Below are the code and all the weights of a small trained network. Each question names an input and a class and asks about switching units off, where a switched-off unit gives its printed mean instead of its output.

import numpy as np


def w(rows, s, z=0):
    codes = np.array(rows[::2]) - 128.0
    scale = np.full(codes.shape[1], s)
    scale[-1] = z or s
    return codes * scale


def f(y):
    return y / 2 * (1 + np.tanh(0.7978845608 * (y + 0.044715 * y**3)))


def log_softmax(a):
    a = a - a.max(-1, keepdims=True)
    return a - np.log(np.exp(a).sum(-1, keepdims=True))


def net(x, mask):
    res = np.array(x, float).reshape(1, 8) / 4 @ E
    y = f(res @ A[0][:, :-1].T + A[0][:, -1])
    res = res + np.where(mask, y, B[0][:, -1]) @ B[0][:, :-1]
    return log_softmax(res[-1] @ U[:, :-1].T + U[:, -1])


A, B = {}, {}
E = w([
[45,151,12],'x0',
[45,24,120],'x1',
[153,107,3],'x2',
[110,112,223],'x3',
[54,44,107],'x4',
[168,152,64],'x5',
[249,8,156],'x6',
[67,121,194],'x7',
],0.0058)
A[0] = w([
[4,237,123,139],'neuron 1',
[39,137,22,117],'neuron 2',
[217,99,94,125],'neuron 3',
[92,4,94,154],'neuron 4',
[46,126,132,129],'neuron 5',
[226,133,247,228],'neuron 6',
[86,37,195,120],'neuron 7',
[62,9,79,103],'neuron 8',
[233,222,132,98],'neuron 9',
[2,186,200,130],'neuron 10',
[33,155,199,151],'neuron 11',
[63,84,114,181],'neuron 12',
[41,80,108,149],'neuron 13',
[186,174,178,131],'neuron 14',
[103,32,92,161],'neuron 15',
[45,154,180,254],'neuron 16',
[194,170,26,115],'neuron 17',
[35,22,75,68],'neuron 18',
],0.0088,0.0039)
B[0] = w([
[91,199,202,228],'neuron 1',
[172,142,185,217],'neuron 2',
[203,174,197,175],'neuron 3',
[111,28,38,196],'neuron 4',
[39,153,127,163],'neuron 5',
[222,4,132,255],'neuron 6',
[198,202,44,181],'neuron 7',
[84,27,57,193],'neuron 8',
[133,118,40,197],'neuron 9',
[105,115,165,207],'neuron 10',
[140,120,152,189],'neuron 11',
[39,17,155,173],'neuron 12',
[61,101,127,179],'neuron 13',
[170,53,84,173],'neuron 14',
[55,2,15,181],'neuron 15',
[151,62,247,205],'neuron 16',
[35,249,58,196],'neuron 17',
[64,126,93,192],'neuron 18',
],0.0056,0.0086)
U = w([
[106,238,45,140],'0',
[144,95,111,138],'1',
[34,31,34,5],'2',
[153,83,137,244],'3',
[205,97,138,152],'4',
[111,193,163,3],'5',
[1,148,247,35],'6',
[129,120,140,163],'7',
],0.0097,0.0039)

Each question gives the input, the list of numbers given to net, and the class t.
The units are the neurons (one row each of A and B). Each row of codes is followed by its name. A weight is (code - 128) times the scale printed after its matrix; where a second scale follows, it is the last column's (A, B and U).
mask holds one flag per neuron, in row order. A switched-off neuron (its flag False) gives its mean, the last column of its row in B, instead of its output. The means were averaged over made-up inputs and are rounded, as every weight is.
A unit's drop is (log p(t) with every unit on - log p(t) with that unit switched off) / (log p(t) with every unit on - log p(t) with every unit switched off).
The circuit of an input: a set's keep is (log p(t) with only the set's units on - log p(t) with every unit switched off) / (log p(t) with every unit on - log p(t) with every unit switched off). Starting from the 12 units with the biggest drops (on a tie, the unit counted first), units are removed one at a time, each time the one whose removal leaves the highest keep (on an exact tie, the one counted first), for as long as the keep stays at least 0.8.
units of the circuit, in order: the units of the circuit, biggest drop first
top k neurons: the k neurons with the biggest drops, biggest first
drop of u: that unit's drop, to one decimal
input [-4,-7,6,-7,-5,4,4,8], class 0: units of the circuit, in order -> [neuron 17]
input [4,8,2,-1,0,4,-8,-3], class 6: units of the circuit, in order -> [neuron 1; neuron 2]
input [7,1,3,1,-5,6,-6,3], class 6: units of the circuit, in order -> [neuron 1; neuron 7; neuron 2]
input [-2,-1,5,-5,-3,-1,-4,8], class 6: units of the circuit, in order -> [neuron 7; neuron 6; neuron 4]
input [5,4,7,-6,-7,4,5,0], class 0: units of the circuit, in order -> [neuron 17; neuron 6]
input [4,-6,8,-5,1,-4,2,3], class 0: units of the circuit, in order -> [neuron 17; neuron 6]
input [-6,-4,-1,-8,4,0,-5,-3], class 0: units of the circuit, in order -> [neuron 6; neuron 16; neuron 12]
input [-8,7,3,2,3,6,5,3], class 2: top 2 neurons -> [neuron 15; neuron 4]
input [5,-4,1,1,1,-1,6,-4], class 0: drop of neuron 1 -> -0.1
input [-4,1,-1,-4,-4,-7,2,7], class 4: drop of neuron 17 -> 0.1
input [3,-1,-7,7,-7,-5,0,-8], class 4: drop of neuron 6 -> 0.2
